Here is a tiny trained network, its code and every weight. The questions are about switching its units off for an input and a class, where a switched-off unit gives its printed mean instead of its output.

import numpy as np


def w(rows, s, z=0):
    codes = np.array(rows[::2]) - 128.0
    scale = np.full(codes.shape[1], s)
    scale[-1] = z or s
    return codes * scale


def f(y):
    return y / 2 * (1 + np.tanh(0.7978845608 * (y + 0.044715 * y**3)))


def log_softmax(a):
    a = a - a.max(-1, keepdims=True)
    return a - np.log(np.exp(a).sum(-1, keepdims=True))


def net(x, mask):
    res = np.array(x, float).reshape(1, 6) / 4 @ E
    y = f(res @ A[0][:, :-1].T + A[0][:, -1])
    res = res + np.where(mask, y, B[0][:, -1]) @ B[0][:, :-1]
    return log_softmax(res[-1] @ U[:, :-1].T + U[:, -1])


A, B = {}, {}
E = w([
[103,197,147],'x0',
[167,100,18],'x1',
[95,139,123],'x2',
[80,193,94],'x3',
[46,1,172],'x4',
[44,107,59],'x5',
],0.0084)
A[0] = w([
[135,124,10,253],'N0',
[135,104,49,186],'N1',
[190,89,191,218],'N2',
[72,145,42,99],'N3',
[142,226,204,223],'N4',
[141,98,91,88],'N5',
[174,125,49,221],'N6',
[221,118,135,191],'N7',
[56,105,63,216],'N8',
[115,27,148,243],'N9',
[40,159,134,100],'N10',
[152,194,164,133],'N11',
[131,105,101,111],'N12',
[134,116,130,84],'N13',
[171,140,99,102],'N14',
[61,91,195,169],'N15',
[116,164,140,117],'N16',
],0.011,0.0063)
B[0] = w([
[171,171,251,237],'N0',
[253,185,146,189],'N1',
[176,108,224,223],'N2',
[146,114,144,176],'N3',
[110,207,140,247],'N4',
[167,160,71,136],'N5',
[208,174,156,208],'N6',
[139,113,211,206],'N7',
[115,168,172,221],'N8',
[140,151,214,254],'N9',
[34,55,95,161],'N10',
[176,206,86,183],'N11',
[169,133,114,135],'N12',
[105,114,104,119],'N13',
[125,116,137,145],'N14',
[41,77,175,211],'N15',
[89,167,105,138],'N16',
],0.007,0.0096)
U = w([
[212,183,175,202],'0',
[165,24,60,58],'1',
[90,180,106,72],'2',
[173,36,99,4],'3',
[156,76,255,245],'4',
[40,60,111,64],'5',
],0.0081,0.0037)

Each question gives the input, the list of numbers given to net, and the class t.
The units are the neurons (one row each of A and B). Each row of codes is followed by its name. A weight is (code - 128) times the scale printed after its matrix; where a second scale follows, it is the last column's (A, B and U).
mask holds one flag per neuron, in row order. A switched-off neuron (its flag False) gives its mean, the last column of its row in B, instead of its output. The means were averaged over made-up inputs and are rounded, as every weight is.
A unit's drop is (log p(t) with every unit on - log p(t) with that unit switched off) / (log p(t) with every unit on - log p(t) with every unit switched off).
The circuit of an input: a set's keep is (log p(t) with only the set's units on - log p(t) with every unit switched off) / (log p(t) with every unit on - log p(t) with every unit switched off). Starting from the 12 units with the biggest drops (on a tie, the unit counted first), units are removed one at a time, each time the one whose removal leaves the highest keep (on an exact tie, the one counted first), for as long as the keep stays at least 0.8.
circuit, biggest first: the units of the circuit, biggest drop first
most important unit: the unit with the biggest drop
top k neurons: the k neurons with the biggest drops, biggest first
drop when u is switched off: that unit's drop, to one decimal
input [-3,-8,4,1,8,7], class 5: most important unit => N10
input [-8,8,-8,2,5,2], class 0: circuit, biggest first => N1; N6
input [1,-4,4,-1,7,8], class 5: circuit, biggest first => N10; N0
input [4,1,7,2,-1,1], class 2: circuit, biggest first => N2; N9; N7
input [-3,-8,8,1,8,7], class 5: top 2 neurons => N10; N0
input [-3,7,-6,5,7,8], class 0: top 2 neurons => N1; N5
input [6,-2,0,6,2,4], class 5: drop when N10 is switched off => 0.2
input [5,-5,-1,3,-4,1], class 2: drop when N12 is switched off => 0.0
input [6,-4,2,-3,5,7], class 5: drop when N2 is switched off => 0.1
input [5,-1,1,6,4,0], class 5: drop when N12 is switched off => 0.0
